Below is a small trained network, with its code and all its weights. Each question gives an input and a class and asks what happens when units are switched off, that is, made to give their printed mean instead of their output.

import numpy as np


def w(rows, s, z=0):
    codes = np.array(rows[::2]) - 128.0
    scale = np.full(codes.shape[1], s)
    scale[-1] = z or s
    return codes * scale


def norm(h):
    return h / np.sqrt((h * h).mean(-1, keepdims=True) + 1e-5)


def f(y):
    return np.maximum(y, 0)


def log_softmax(a):
    a = a - a.max(-1, keepdims=True)
    return a - np.log(np.exp(a).sum(-1, keepdims=True))


def net(x, mask):
    res = np.array(x, float).reshape(1, 6) / 4 @ E
    u = 0
    for l in range(4):
        y = f(norm(res) @ A[l][:, :-1].T + A[l][:, -1])
        res = res + np.where(mask[u : u + 6], y, B[l][:, -1]) @ B[l][:, :-1]
        u += 6
    return log_softmax(norm(res)[-1] @ U[:, :-1].T + U[:, -1])


A, B = {}, {}
E = w([
[123,113,128,99],'x0',
[160,222,41,108],'x1',
[147,104,122,117],'x2',
[170,156,123,205],'x3',
[108,147,133,131],'x4',
[141,147,189,2],'x5',
],0.0094)
A[0] = w([
[172,149,17,22,134],'0.n1',
[101,45,218,59,176],'0.n2',
[73,68,112,106,131],'0.n3',
[188,115,255,74,6],'0.n4',
[76,49,181,210,112],'0.n5',
[99,141,176,81,24],'0.n6',
],0.0067,0.0016)
B[0] = w([
[175,175,93,133,238],'0.n1',
[4,161,222,192,254],'0.n2',
[155,97,72,228,173],'0.n3',
[125,117,207,152,212],'0.n4',
[146,45,85,162,229],'0.n5',
[107,2,142,162,168],'0.n6',
],0.0071,0.0044)
A[1] = w([
[86,130,132,151,231],'1.n1',
[139,135,194,142,5],'1.n2',
[176,157,94,177,89],'1.n3',
[135,187,202,6,241],'1.n4',
[97,162,26,134,79],'1.n5',
[148,110,142,161,166],'1.n6',
],0.013,0.0017)
B[1] = w([
[139,245,71,239,184],'1.n1',
[136,129,234,118,167],'1.n2',
[140,196,168,142,216],'1.n3',
[86,194,66,112,253],'1.n4',
[200,172,232,55,212],'1.n5',
[1,158,91,153,178],'1.n6',
],0.0079,0.0074)
A[2] = w([
[248,164,75,150,115],'2.n1',
[172,183,233,164,148],'2.n2',
[222,93,72,59,38],'2.n3',
[229,149,225,199,92],'2.n4',
[46,31,85,179,253],'2.n5',
[133,45,199,255,169],'2.n6',
],0.0066,0.002)
B[2] = w([
[174,218,129,165,207],'2.n1',
[130,54,229,112,232],'2.n2',
[35,165,186,178,141],'2.n3',
[49,204,135,80,208],'2.n4',
[100,125,2,110,218],'2.n5',
[58,126,95,174,253],'2.n6',
],0.0056,0.0052)
A[3] = w([
[89,249,181,126,243],'3.n1',
[140,145,201,143,164],'3.n2',
[118,192,115,78,250],'3.n3',
[147,198,69,85,153],'3.n4',
[102,128,48,145,184],'3.n5',
[97,130,110,88,122],'3.n6',
],0.011,0.0028)
B[3] = w([
[155,43,136,120,246],'3.n1',
[173,51,132,122,163],'3.n2',
[169,122,120,162,190],'3.n3',
[190,190,114,86,181],'3.n4',
[110,173,96,1,157],'3.n5',
[127,83,183,142,139],'3.n6',
],0.009,0.014)
U = w([
[29,84,40,180,208],'0',
[230,140,152,131,253],'1',
[76,55,248,156,17],'2',
[207,159,110,41,65],'3',
],0.011,0.0019)

Each question gives the input, the list of numbers given to net, and the class t.
The units are the neurons (one row each of A and B). Each row of codes is followed by its name. A weight is (code - 128) times the scale printed after its matrix; where a second scale follows, it is the last column's (A, B and U).
mask holds one flag per neuron, layer by layer. A switched-off neuron (its flag False) gives its mean, the last column of its row in B, instead of its output. The means were averaged over made-up inputs and are rounded, as every weight is.
A unit's drop is (log p(t) with every unit on - log p(t) with that unit switched off) / (log p(t) with every unit on - log p(t) with every unit switched off).
The circuit of an input: a set's keep is (log p(t) with only the set's units on - log p(t) with every unit switched off) / (log p(t) with every unit on - log p(t) with every unit switched off). Starting from the 12 units with the biggest drops (on a tie, the unit counted first), units are removed one at a time, each time the one whose removal leaves the highest keep (on an exact tie, the one counted first), for as long as the keep stays at least 0.8.
units of the circuit, in order: the units of the circuit, biggest drop first
top k neurons: the k neurons with the biggest drops, biggest first
k most important neurons of layer l: the k neurons of layer l with the biggest drops, biggest first
drop when u is switched off: that unit's drop, to one decimal
input [6,-3,4,-7,-7,0], class 0: units of the circuit, in order -> 1.n5; 2.n5; 0.n3
input [-7,2,-2,-3,5,-6], class 1: units of the circuit, in order -> 1.n5; 0.n2
input [3,4,-3,-4,2,-6], class 1: units of the circuit, in order -> 1.n5
input [1,-1,-2,5,-7,-1], class 0: units of the circuit, in order -> 1.n5; 1.n6
input [-3,0,3,-8,0,3], class 2: 4 most important neurons of layer 0 -> 0.n2; 0.n4; 0.n6; 0.n5
input [0,0,-4,5,7,7], class 2: top 3 neurons -> 0.n4; 1.n2; 0.n6
input [-6,8,-2,-5,4,-6], class 1: 2 most important neurons of layer 1 -> 1.n5; 1.n4
input [3,0,-7,-2,3,0], class 0: top 2 neurons -> 1.n5; 1.n3
input [5,-4,-3,7,3,0], class 0: top 2 neurons -> 0.n5; 1.n5
input [-3,1,-3,-7,2,-1], class 1: 3 most important neurons of layer 1 -> 1.n1; 1.n2; 1.n6
input [-3,4,4,-6,4,-7], class 1: drop when 1.n5 is switched off -> 0.2
input [-8,0,-3,0,1,3], class 2: drop when 0.n6 is switched off -> 0.1
input [7,-2,-2,5,4,-2], class 0: drop when 1.n3 is switched off -> 0.0
input [2,0,8,8,5,3], class 2: 2 most important neurons of layer 0 -> 0.n1; 0.n4
input [5,6,3,-8,6,-2], class 1: 2 most important neurons of layer 1 -> 1.n5; 1.n6
input [5,-2,8,3,8,8], class 2: top neuron -> 0.n2
input [4,4,-1,-1,3,-8], class 1: 2 most important neurons of layer 1 -> 1.n5; 1.n4
